Facts:
fefi	Θ	180; klufil	Θ	180; disteli	Θ	384; vozi	Θ	694; tribo	Θ	666; pluplemak	Θ	666; voklol	Θ	694; skadar	Θ	666
nevon	Θ	666; kozek	Θ	666; druse	Θ	666; puses	Θ	694; batus	Θ	384; muku	Θ	180; gidro	Θ	694; rabir	Θ	384
klozovis	Θ	694; drapur	Θ	180; tromol	Θ	694; guflor	Θ	694; tritis	Θ	666; bolan	Θ	384; zoma	Θ	694; gegrodrul	Θ	180
nofe	Θ	666; tuflotir	Θ	180; klapu	Θ	180; pira	Θ	666; flego	Θ	666; tostam	Θ	694; groron	Θ	666; gabur	Θ	180
geske	Θ	694; zodrir	Θ	666; drubo	Θ	666; zimul	Θ	384; brufus	Θ	384; plovuflen	Θ	694; tridre	Θ	666; vupel	Θ	694
guske	Θ	666; drimeklor	Θ	180; dretol	Θ	180; brudru	Θ	694; tronim	Θ	694; niskan	Θ	666; bobes	Θ	666; flovoten	Θ	180
luskis	Θ	666; paflan	Θ	694; skogom	Θ	384; grifu	Θ	666; rudritrel	Θ	694; vade	Θ	180; duklubun	Θ	694; flidul	Θ	694
vada	Θ	666; bebes	Θ	694; kleflokam	Θ	666; raskis	Θ	694; gridir	Θ	666; vuduk	Θ	666; nagrelor	Θ	180; bruples	Θ	180
flado	Θ	694; miste	Θ	666; klirom	Θ	180; broplin	Θ	384; trekedus	Θ	694; zupok	Θ	180; skegopek	Θ	384; teson	Θ	384
flasum	Θ	180; reple	Θ	666; puge	Θ	694; trolustam	Θ	694; toba	Θ	666; tasku	Θ	180; vosuk	Θ	666; bruti	Θ	666
tiplor	Θ	384; gretran	Θ	694; geko	Θ	384; fitrekik	Θ	666; bibek	Θ	180; trobi	Θ	666; beplas	Θ	694; brabrive	Θ	666
zafon	Θ	666; lupok	Θ	694; dretas	Θ	180; brogak	Θ	180; briflu	Θ	694; drizo	Θ	666; modom	Θ	666; stili	Θ	694
grebral	Θ	694; zedrek	Θ	694; toflo	Θ	384; fibrul	Θ	666; fibre	Θ	180; denil	Θ	666; skonumek	Θ	666; nuleri	Θ	384
flapla	Θ	666; skile	Θ	694; plozu	Θ	384; noko	Θ	384; renon	Θ	384; revur	Θ	694; rovus	Θ	666; zastuk	Θ	384
tresos	Θ	666; stuflon	Θ	384; gravam	Θ	694; dibor	Θ	384; skikol	Θ	694; zusta	Θ	666; drufak	Θ	694; zedos	Θ	666
fludame	Θ	384; staskitan	Θ	694; dretrimur	Θ	384; vebro	Θ	666; bapligek	Θ	384; drivun	Θ	384; dromus	Θ	694; nidristu	Θ	180
zibrubrok	Θ	694; lavafluk	Θ	180; gigom	Θ	666; storer	Θ	180; stiflis	Θ	666; skadrame	Θ	694; skezu	Θ	666; taplu	Θ	180
grifas	Θ	666; trugra	Θ	694; raflatar	Θ	666; gugi	Θ	694; drefun	Θ	384; pivem	Θ	384; katritom	Θ	694; skaruker	Θ	666
granedrer	Θ	180; stostuni	Θ	384; lostar	Θ	666; sugim	Θ	180; radi	Θ	384; bipi	Θ	666; skezul	Θ	694; raplal	Θ	384
klilim	Θ	384; maren	Θ	694; ladrivek	Θ	180; sefi	Θ	666; ruvi	Θ	694; stupli	Θ	694; gritrun	Θ	694; drakom	Θ	384
stebre	Θ	180; pledruras	Θ	666; skavi	Θ	694; dazen	Θ	180; vizik	Θ	180; rifeli	Θ	384; sugun	Θ	384; klibo	Θ	180
sufler	Θ	666; drabrom	Θ	180; grodrul	Θ	384; stefisen	Θ	180; brupadan	Θ	694; tetir	Θ	666; fitir	Θ	180; dipago	Θ	694
nemen	Θ	384; kodre	Θ	666; brobrok	Θ	666; pefluk	Θ	694; fladrik	Θ	666; geple	Θ	666; drisa	Θ	666; sipenus	Θ	180
plofla	Θ	180; kiflek	Θ	694; flotin	Θ	694; dristu	Θ	694; zuflol	Θ	384; nivo	Θ	694; vozi	β	kiflek; tribo	β	radi
voklol	β	druse; voklol	β	sufler; voklol	β	flapla; voklol	β	raplal; voklol	β	skogom; skadar	β	brupadan; skadar	β	groron; skadar	β	klirom
nevon	β	drapur; nevon	β	zupok; nevon	β	brudru; kozek	β	vosuk; kozek	β	ladrivek; kozek	β	vada; kozek	β	bolan; kozek	β	skikol
muku	β	zuflol; muku	β	tritis; muku	β	plozu; muku	β	grebral; rabir	β	gretran; rabir	β	skonumek; rabir	β	revur; rabir	β	sugun
klozovis	β	fitir; klozovis	β	zoma; klozovis	β	bapligek; tromol	β	lupok; nofe	β	zuflol; nofe	β	skadrame; nofe	β	raflatar; nofe	β	bolan
tuflotir	β	skegopek; tuflotir	β	plovuflen; tuflotir	β	sugim; klapu	β	teson; klapu	β	skegopek; tostam	β	sufler; gabur	β	puses; gabur	β	niskan
gabur	β	dretas; gabur	β	brudru; geske	β	fitir; geske	β	klilim; geske	β	lupok; geske	β	rovus; zimul	β	raskis; zimul	β	zedrek
zimul	β	drufak; zimul	β	stebre; zimul	β	dretas; brufus	β	fladrik; brufus	β	dretol; brufus	β	vuduk; brufus	β	gugi; brufus	β	trekedus
brufus	β	sugim; vupel	β	sugim; drimeklor	β	klilim; drimeklor	β	brobrok; drimeklor	β	fefi; tronim	β	skezu; tronim	β	disteli; tronim	β	guske
tronim	β	zupok; bobes	β	lupok; bobes	β	bolan; flovoten	β	brobrok; flovoten	β	beplas; paflan	β	grifu; paflan	β	gugi; paflan	β	klirom
paflan	β	zusta; rudritrel	β	grifu; rudritrel	β	dretol; rudritrel	β	skaruker; rudritrel	β	klirom; rudritrel	β	stili; rudritrel	β	zibrubrok; duklubun	β	teson
duklubun	β	klirom; duklubun	β	ruvi; bebes	β	nemen; bebes	β	skadrame; bebes	β	flapla; kleflokam	β	drubo; gridir	β	puses; gridir	β	dretas
bruples	β	toflo; bruples	β	plovuflen; bruples	β	trekedus; flado	β	nemen; flado	β	rovus; miste	β	bruti; miste	β	toba; reple	β	luskis
reple	β	zuflol; reple	β	raplal; puge	β	guflor; puge	β	taplu; puge	β	vade; puge	β	klibo; tiplor	β	dibor; tiplor	β	geko
tiplor	β	nuleri; tiplor	β	lupok; bibek	β	zodrir; bibek	β	sufler; trobi	β	dibor; trobi	β	fitir; trobi	β	bapligek; brabrive	β	zoma
brabrive	β	flasum; brogak	β	drapur; brogak	β	skezul; brogak	β	drubo; briflu	β	dretrimur; drizo	β	vada; drizo	β	bapligek; skile	β	puses
skile	β	lavafluk; zastuk	β	fladrik; zastuk	β	vosuk; zastuk	β	druse; zastuk	β	tetir; zastuk	β	lupok; zastuk	β	renon; tresos	β	trolustam
tresos	β	skegopek; tresos	β	toba; tresos	β	stefisen; gravam	β	zoma; drivun	β	plozu; drivun	β	fefi; dromus	β	fitir; dromus	β	stebre
dromus	β	nivo; nidristu	β	sipenus; nidristu	β	tasku; storer	β	gugi; storer	β	drubo; trugra	β	gretran; granedrer	β	skaruker; granedrer	β	disteli
granedrer	β	flapla; granedrer	β	renon; stostuni	β	vuduk; stostuni	β	sugim; stostuni	β	pefluk; lostar	β	trolustam; lostar	β	broplin; lostar	β	klufil
bipi	β	toflo; bipi	β	plozu; sefi	β	luskis; sefi	β	staskitan; sefi	β	sugim; sefi	β	pluplemak; stupli	β	drefun; gritrun	β	skaruker
gritrun	β	vade; drakom	β	gidro; drakom	β	niskan; drakom	β	grebral; drakom	β	zibrubrok; pledruras	β	bapligek; dazen	β	plozu; dazen	β	brobrok
vizik	β	grifu; vizik	β	tasku; vizik	β	zusta; rifeli	β	sipenus; rifeli	β	sugun; drabrom	β	drubo; kodre	β	vada; kodre	β	pefluk
kodre	β	radi; kodre	β	beplas; geple	β	vuduk; geple	β	taplu; geple	β	broplin; drisa	β	batus; drisa	β	flapla; drisa	β	stuflon
drisa	β	bolan; drisa	β	rovus; drisa	β	pluplemak; drisa	β	dretrimur; flotin	β	gugi; flotin	β	niskan; flotin	β	flapla; dristu	β	drufak
dristu	β	gegrodrul; dristu	β	fefi; vozi	ε	muku; pluplemak	ε	puses; voklol	ε	kozek; nevon	ε	guflor; batus	ε	skikol; gidro	ε	fludame
tromol	ε	skadrame; guflor	ε	gidro; bolan	ε	nivo; tuflotir	ε	gravam; pira	ε	stili; flego	ε	fitrekik; groron	ε	bibek; gabur	ε	batus
geske	ε	skavi; zodrir	ε	gabur; brufus	ε	lavafluk; tridre	ε	flapla; guske	ε	plofla; brudru	ε	sufler; tronim	ε	vade; luskis	ε	rovus
grifu	ε	raflatar; vade	ε	fibrul; duklubun	ε	gegrodrul; raskis	ε	stefisen; nagrelor	ε	flotin; bruples	ε	grodrul; flado	ε	zafon; trekedus	ε	zimul
tasku	ε	drabrom; vosuk	ε	voklol; brabrive	ε	skaruker; zafon	ε	gugi; dretas	ε	tiplor; brogak	ε	nidristu; briflu	ε	brupadan; drizo	ε	pira
zedrek	ε	noko; denil	ε	sugim; skonumek	ε	nagrelor; flapla	ε	vozi; noko	ε	klilim; renon	ε	zuflol; revur	ε	puge; zastuk	ε	taplu
tresos	ε	stiflis; gravam	ε	zedrek; vebro	ε	skile; dromus	ε	vosuk; nidristu	ε	zodrir; gigom	ε	klufil; taplu	ε	dretas; grifas	ε	rudritrel
trugra	ε	groron; raflatar	ε	trolustam; drefun	ε	disteli; katritom	ε	bipi; skaruker	ε	drizo; granedrer	ε	zastuk; sugim	ε	storer; klilim	ε	skonumek
sefi	ε	fibre; skavi	ε	granedrer; vizik	ε	brogak; sufler	ε	dromus; grodrul	ε	grifas; stefisen	ε	teson; brupadan	ε	brabrive; fitir	ε	vebro
plofla	ε	katritom; flotin	ε	nevon; zuflol	ε	bruples

Known rows:
[-10  -6  41 -24  13 -13 -38  -3  -9 -17   5 -35   6  -3  -5   0 -14  11
  -6  11   6  -3  -2  21 -16  -3  30  -5   1   2  11   4 -11   3  36  35
  16 -13 -13] -> flego
[-15   4  14 -22  10  -3 -11  -1 -19 -19   6 -33   6  -3   7 -12   2 -25
 -10  17   8  -7  -5   0 -36  -1  -2   5  11 -11  32   7  -1  -6  18  25
   8  -7 -35] -> skegopek
[-15  -9  21  19   8 -31 -30  -5 -14 -29  11 -34   3   3  -7 -11  -6 -12
 -13   9 -10  -1  -4   5 -41   6 -28  -6  20  -1  31   2 -16   2  19  25
  -6 -10 -29] -> klilim
[-15   6  37 -27   4  -5 -38  -1  -2 -14   4 -37   3  -8  -5   1  -9 -13
  -8   8  -9   5  -5  14  -7  10  -2  17  -2  -2   4 -11  -5   7  29  29
   0  -6 -19] -> brudru
[-26  -3  38 -10  -1 -20 -40   1  -5 -17   2 -34   2  -6  -2   2 -16 -12
  -6   9 -13   7  -2  11 -19  10  -7  10   2   3   5  -6 -10   5  24  28
  -2   0 -17] -> gidro
[-20  10  36 -36  -3  -5 -20   7  -6 -10  -6 -30  10  -3   9  -3 -10 -24
  -6   6  -3   3   0  21 -23   4   4   9   0   3   9  12   1  -4  25  35
   2   2 -16] -> bebes
[-38  -1  38 -21  10  -5   5   1  -8 -18   3 -42  10   1   8  -7  24 -30
 -10  17   5  -5  -3   1 -19   1  -9  20   9 -13  38  -1  -3 -12  14  27
 -14   4 -34] -> klirom
[-22   4  37 -27   4  -9 -32   8  -9 -12   0 -36   8  -8   0  -3 -12 -25
  -6   5  -8  11  -4  16 -22   5   4   8  -6  -1   6   3  -6   6  34  33
  -4  -4 -16] -> duklubun
[-48 -26  32 -16  10  14 -25   6  -5  -8   4 -46  47  10  -1  -8  20 -24
 -15   9 -18  -4  12  26 -28  10  20  21   3 -22  50   0 -15  10  39  17
 -33  -1 -33] -> gabur
[-16   4  14 -22   9  -3 -11  -1 -19 -18   6 -33   6  -3   7 -12   3 -25
 -10  18   8  -7  -5   0 -36  -1  -2   4  11 -11  32   7   0  -6  17  25
   8  -6 -36] -> broplin
[-34   2  32 -23  16 -15 -31   7  -7  -8  -8 -34   4  -2   5   0  -7 -22
  -9   4 -17  13  -8  12 -17   8   7  18   1   4   6   9  -9   6  43  38
  -1 -15 -15] -> trugra
[-21  11  33 -34  -7  -6 -24   2  -2 -11  -4 -29   3  -2  11   0  -6 -13
  -4  12  -5   0   0  16 -15   8   3  13   5   2   9   2  -1  -4  19  30
   8   5 -20] -> nivo
[-29   4  41 -23   9  -3  11   6  -8 -18   1 -41  16   5   9 -14  26 -34
 -10  10   2  -3  -3  13 -25   0  -8  12   8 -10  41   9  -5 -12  22  32
 -19   3 -31] -> drimeklor
[-37   1  40 -24  13  -5   9   7 -11 -17   2 -43  15   0   7 -12  24 -40
  -9  11   8   0  -5   7 -29  -3  -7  12   4 -13  40  10  -3 -11  20  32
 -19   2 -31] -> klapu
[-38  -8  39 -13  18  -5  -7   6  -9 -16   5 -47  22   3  -1 -11  23 -32
 -13   9  -8   4  -3  11 -24   3  -1  16   3 -15  40   0 -13   1  34  28
 -26  -6 -31] -> vizik
[ -9   5  16 -22   7  -1  -8  -2 -16 -20   6 -31   7   1   8 -12   3 -20
 -12  17   3 -11  -3   5 -33   2  -5   8  15  -9  32   5  -2  -7  18  25
   8  -7 -35] -> skogom
[-18  -6  37 -31  11  -9 -28  -6  -9 -15   0 -30   3  -2   2   4 -15  10
  -5  15  16 -10   1  16 -16  -6  29   1   5   2  10   8  -1  -6  23  34
  24  -7 -13] -> zusta
[-35 -30  25 -24   6   9 -69  -4  -4  -4   2 -35  36   6  -4   7 -13  24
  -7  15  -7 -11  15  33 -19   7  63   4   2 -10  24   1 -16  17  42  17
  10  -7 -16] -> zodrir

Rows:
No name comes twice in this set of rows, the named rows included.
[-21  15  32 -33  -9  -8 -26   4  -1 -10  -6 -29   2  -1  14  -2  -2 -13
  -3  12  -7   1  -2  17 -15   9   6  10   7   3  13   4  -4  -4  21  30
   9   6 -19] | zoma
[ -8  -7  43 -34  13  -3 -19  -3 -12 -17   1 -31  13   0  -3   1 -22   3
  -9   7  16 -10   5  27 -22  -9  25  -1   0   3   8  15   1  -6  28  39
  16 -10  -9] | kleflokam
[ -6  -4  42 -34  10  -5 -20  -3 -10 -17   0 -30  12   2  -1  -1 -18   6
  -8   8  13 -10   4  29 -21  -7  27  -3   3   4  10  15  -1  -7  29  38
  18  -9 -10] | gridir
[  1   8  37 -32  20  -5 -47 -10  -1 -15   8 -40   2  -7 -16  -2  -2  10
  -7   2  13   2 -15  21   0  -2  22  -6  -1   0  11   4  -5   6  37  36
  16 -19 -10] | grifas
[ -8 -10  42 -22  14 -10 -40  -7  -8 -19   8 -36   4  -4  -9   3 -18  16
  -8  14   5  -6   0  18 -10  -2  26   3   1   1   8  -7 -10   5  33  32
  17 -13 -15] | guske
[ -4   6  38 -37  10  -5 -26  -4  -7 -15   0 -32   8   0  -1  -2  -8   5
  -5   5  16  -6  -4  27 -16  -7  27  -8   3   4  13  19  -1  -5  30  39
  20 -10  -9] | kozek
[ -2   7  19 -25   9   1  -1   2 -18 -20   5 -31  14   4   6 -16   1 -26
 -14  10   1  -9   0  15 -38   0  -6   4  13  -6  32  13  -2  -7  25  30
   2 -10 -32] | zimul
[-41 -20  37 -15  15   9 -16   5  -7 -13   7 -48  37   6  -5  -8  17 -28
 -16   8 -13  -2   7  20 -26   7   8  21   1 -20  43  -3 -13   7  36  22
 -32  -4 -32] | brogak
[-34   1  40 -22   9  -5   9   4  -8 -18   2 -42  13   3   9 -10  25 -32
 -10  13   3  -4  -3   7 -23   1  -9  17   9 -12  40   4  -4 -13  19  30
 -16   3 -33] | fibre
[-42   4  27 -30   9 -11 -24   2  -5  -6 -12 -28  -1  -1  14   6  -5 -18
  -7  12  -7   3  -5   6 -13   8   6  24   9   5   6  11   1  -6  26  34
  11  -6 -18] | gretran
[-39  -1  37 -21  10  -6   4   1  -8 -18   4 -42   9  -1   8  -8  25 -31
  -8  17   7  -4  -5  -1 -21   0  -8  17   8 -15  39   0  -3 -12  14  26
 -13   5 -34] | klibo
[-15  -3  39 -34  12  -9 -25   0 -12 -15   0 -31   9  -3   1  -1 -15   1
  -4   9  18  -5   0  22 -25 -10  31  -8   0   2  12  19  -1  -5  28  38
  18  -7 -10] | geple
[-30  -3  44 -24  14   1  15   4 -10 -19   3 -42  19   3   3 -10  18 -37
 -14   9   5  -5   1  13 -26  -3 -13  19   5 -12  36   6  -1 -13  20  33
 -21   0 -30] | drabrom
[-17  -3  37 -35  12 -10 -26   0 -13 -14  -1 -32   8  -4   1  -1 -15  -1
  -3  10  20  -4  -2  20 -26 -10  32 -10  -2   1  12  20  -1  -5  28  38
  19  -6 -11] | lostar
[-15  -6  39 -26  16 -15 -38   0 -14 -15   5 -37   8  -7  -5  -2 -15   2
  -4   9  12   3  -5  18 -24  -8  33 -12  -6  -1  11  10 -10   5  37  36
  13 -12 -11] | tresos

Now the same things, written a new way:
Known rows:
[  8 -28   8  -4   6  11  18   0  -6   2   4   4  31  16  15  -4   9  17
   8   5 -30  12  13  17  22   9  -5 -28  -1  -4  -3  -9   0   0] -> vebro
[ -9  37   7  -4  19 -10  -6  14 -25   4  10  19 -26 -15   8  -5 -29 -10
  30 -17  27 -29 -44   5  34  -5 -12  31  37  36  21   8  29  28] -> skavi
[ 14 -10  -9  -4   2  -9  -4   7  11  11 -14 -22   5  14  -1  11   0 -13
  -4   4  -4 -28  -9   0 -11  -3  -4  30 -12  -6  -2   5   0  -5] -> fibre
[ 21 -42 -14  -5  -8  10   2   4 -12   2 -12  12  16   5 -12   7  25   5
 -10   7 -17   5  18  19   1  -1   5 -21 -16 -26  -3  -4   1  -7] -> drubo
[ 11  -6   5 -15   7 -10  23  -6   4   7   9 -24  12   7   7  -7   9 -13
  11   9 -13 -29 -20   7   7 -15 -12  26  10  -4  14   1 -10   2] -> vade
[ -3  33  -4  -6  -2 -16 -14  14 -13   8   9   2 -29  -8 -12  27  -6 -20
 -28 -29  42  -3 -20   5  -1 -24   8  33  10  19   6  15  32   0] -> drufak
[ 15 -11  -5  -6   1 -10  -8   3   8   4  -5 -19  10  23  -4  14   4 -18
 -23   8  -1 -22 -10   2 -15 -13   6  22 -13   2   4  15  11  -6] -> gegrodrul
[  9 -33  -7   4  -5   5 -10   8   3  -1 -19   8  19  18  17  10   5  11
   4  10 -21  18  21   9  -3  13  10 -24 -13 -11 -17  -3   9  -7] -> tribo
[-15  -8 -14  16 -11  19 -10 -23  -3 -35  13  20  -9  -8 -17 -26   2   0
 -34  20  -4  22  21 -23 -42  11  -3 -36 -15  -1   4   8 -36  11] -> radi
[ 13 -34 -13  -7  -8   0  -8  -2  -4  -6  -6  13  20  10  21  16  21   2
 -12  20 -16  11  24  20  -8   7   4 -21 -13 -12 -15   3   3  -8] -> vada
[-19  25   6   2  -9  15  14 -39  -6 -31  44   0   9  -8 -30 -63 -12   8
 -15  35 -18  37   2  -2 -19   8 -15 -46  -5  -6   4   8 -50  10] -> zuflol
[-15   8  11  27  27  31 -15 -20  -7 -20   7  50  -2 -14  -6 -68 -34  19
  32  46 -17 -25  -9 -30   2  42  -9 -56   6  26  20  -1 -17  43] -> zastuk
[ 17 -19 -11 -11  -2 -11  -3   4   8   2 -14 -21   0  10   1  10   6 -19
  -1   6  -5 -30 -11   1 -15  -7  -2  30  -4  -9   0   6  -4  -3] -> klibo
[-15  -2  -2  27 -10  21 -14 -16  10 -26  -2   8  -9  -8 -12 -38 -16  10
 -11  20  -9  31  20 -41 -35  21   8 -40 -10  -7  -4  -4 -35  10] -> stostuni
[-10   3 -14  13 -11  19  -6 -27   0 -27  13  20  -7 -19 -22 -28   8   4
 -29  31   0  14  23 -18 -38  17  -3 -38 -18  -7   3   4 -42  10] -> dretrimur
[ 19 -43 -14  -5  -7   9   3   5  -9   5 -14  11  11   0  -6   5  20   5
   2   7 -18   9  19  17   5   4   3 -19 -12 -29  -6  -7  -2  -7] -> zusta
[  9 -23  -1   1  -1   3 -11   4  13   5 -20  10  22  11  19  11   8  17
   6  21 -17   5  27  12   1  23   9 -27 -21 -13 -20  -5   3  -9] -> bobes
[ 13 -36   3 -13   3  11  24  -4 -18   4   3   7  23   2   5 -12  20  10
  19   6 -29   5  10  20  24  -4  -5 -26   6 -19   5 -14  -5   0] -> grifu

Rows:
No name comes twice in this set of rows, the named rows included.
[-22   6  17  25  -2  24   5 -23  10 -19  12   4  -1 -11 -14 -55 -20  19
  12  17 -19  25  13 -39 -14  20   2 -45   1  -2   4  -9 -37   9] | brufus
[ -7  -2 -14  16 -11  25  -1 -22  -1 -19  14  19 -10 -19 -38 -31   8   6
 -26  21  -1   8  20 -21 -32  11  -4 -35 -18 -13   8   1 -42   8] | disteli
[  8  -8   3 -21  -5  -2  25 -15 -13   2  21  -4  31   8   0 -17   2  14
  14  23 -34  25   6  40  18   7 -16 -28  -5 -22 -11  -3 -16  -4] | sufler
[ 17 -18   3 -12  22  -5  -3  -3 -22  -4   0  14   6   9  20 -31 -13 -22
  34  26 -16 -61 -42   8  18  -3 -15  21  25  16  29   9  11  31] | taplu
[  4 -18  19   2   6   5   6  -2  10   7  -6   1  29  12  26 -17   2  19
  32  14 -29  15  14   7  20  13   7 -32   2  -9 -12 -14   4  -4] | sefi
[ 14 -39  -6  -6  -7   1  -9  -4  -9  -8  -2  13  24  20  10  11  15   2
 -20  14 -15  18  19  18  -4  -3  11 -26 -15 -12  -9   6   8  -7] | brobrok
[ 14 -40  -3   6  -3   9  -3  13   4  13 -28   4  15   9  -2   2   0  18
  17   2 -23  12  19   0   5  15   9 -20 -14 -20 -14 -14   3  -7] | skadar
[  2  -3  20  -4   5 -10   9  -5  19   9  -6 -34  13  18  26 -15  -9 -10
  29   2 -19 -15 -18 -12   4  -6   1  20  14   2   2  -3   0  -3] | tuflotir
[ 11  -1  12   2   4 -12 -16   3  26  15 -18 -25   6  17   1   0  -8  -8
  -3  11  -3 -26 -12 -10  -7   0  13  20 -11  -4  -5   7  10 -11] | muku
[-10   2   6  29  -6  26 -11 -15  12 -10  -1  11  -6  -9 -40 -39 -13  17
 -19  11  -6  19  20 -38 -26  22   7 -43 -19  -9   3  -5 -31   4] | drakom
[  7   4   3 -18  11 -12  15  -9   2  -4  16 -19  21  19  20  10  12 -15
  -9  15  -8 -32 -17  17  -2  -9 -14  23  -3  17  13  12  -1  -1] | fitir
[-12  45  29 -18  -3   3   7 -17   6  34  18 -18 -15 -21  22   8  -2 -10
  40 -56  36 -15 -10 -18  13 -18   3  26  20  13  13 -25  48   6] | flotin
[ 13 -15   0   1  -1 -11  -8   9  17   9 -26 -26   2  15   8   7 -11 -14
  10   3  -9 -20 -11 -11 -14  -3   5  29   1  -7  -5   0  -1  -8] | klapu
[-12  42  -7  -3   3 -24 -13  10  -3   0  -4   8 -29 -27  13  34  -2 -17
  -4 -11  38  -9 -18   4  -2 -23   3  38  16  12 -10   7   9  -7] | skikol
[  2  -3   1 -22  -5  -6  22 -15 -10  -4  18 -10  33  13   8 -21 -10  13
  18  28 -36  30   4  43  13  11 -18 -29  -6 -18 -19   1 -18  -3] | vosuk

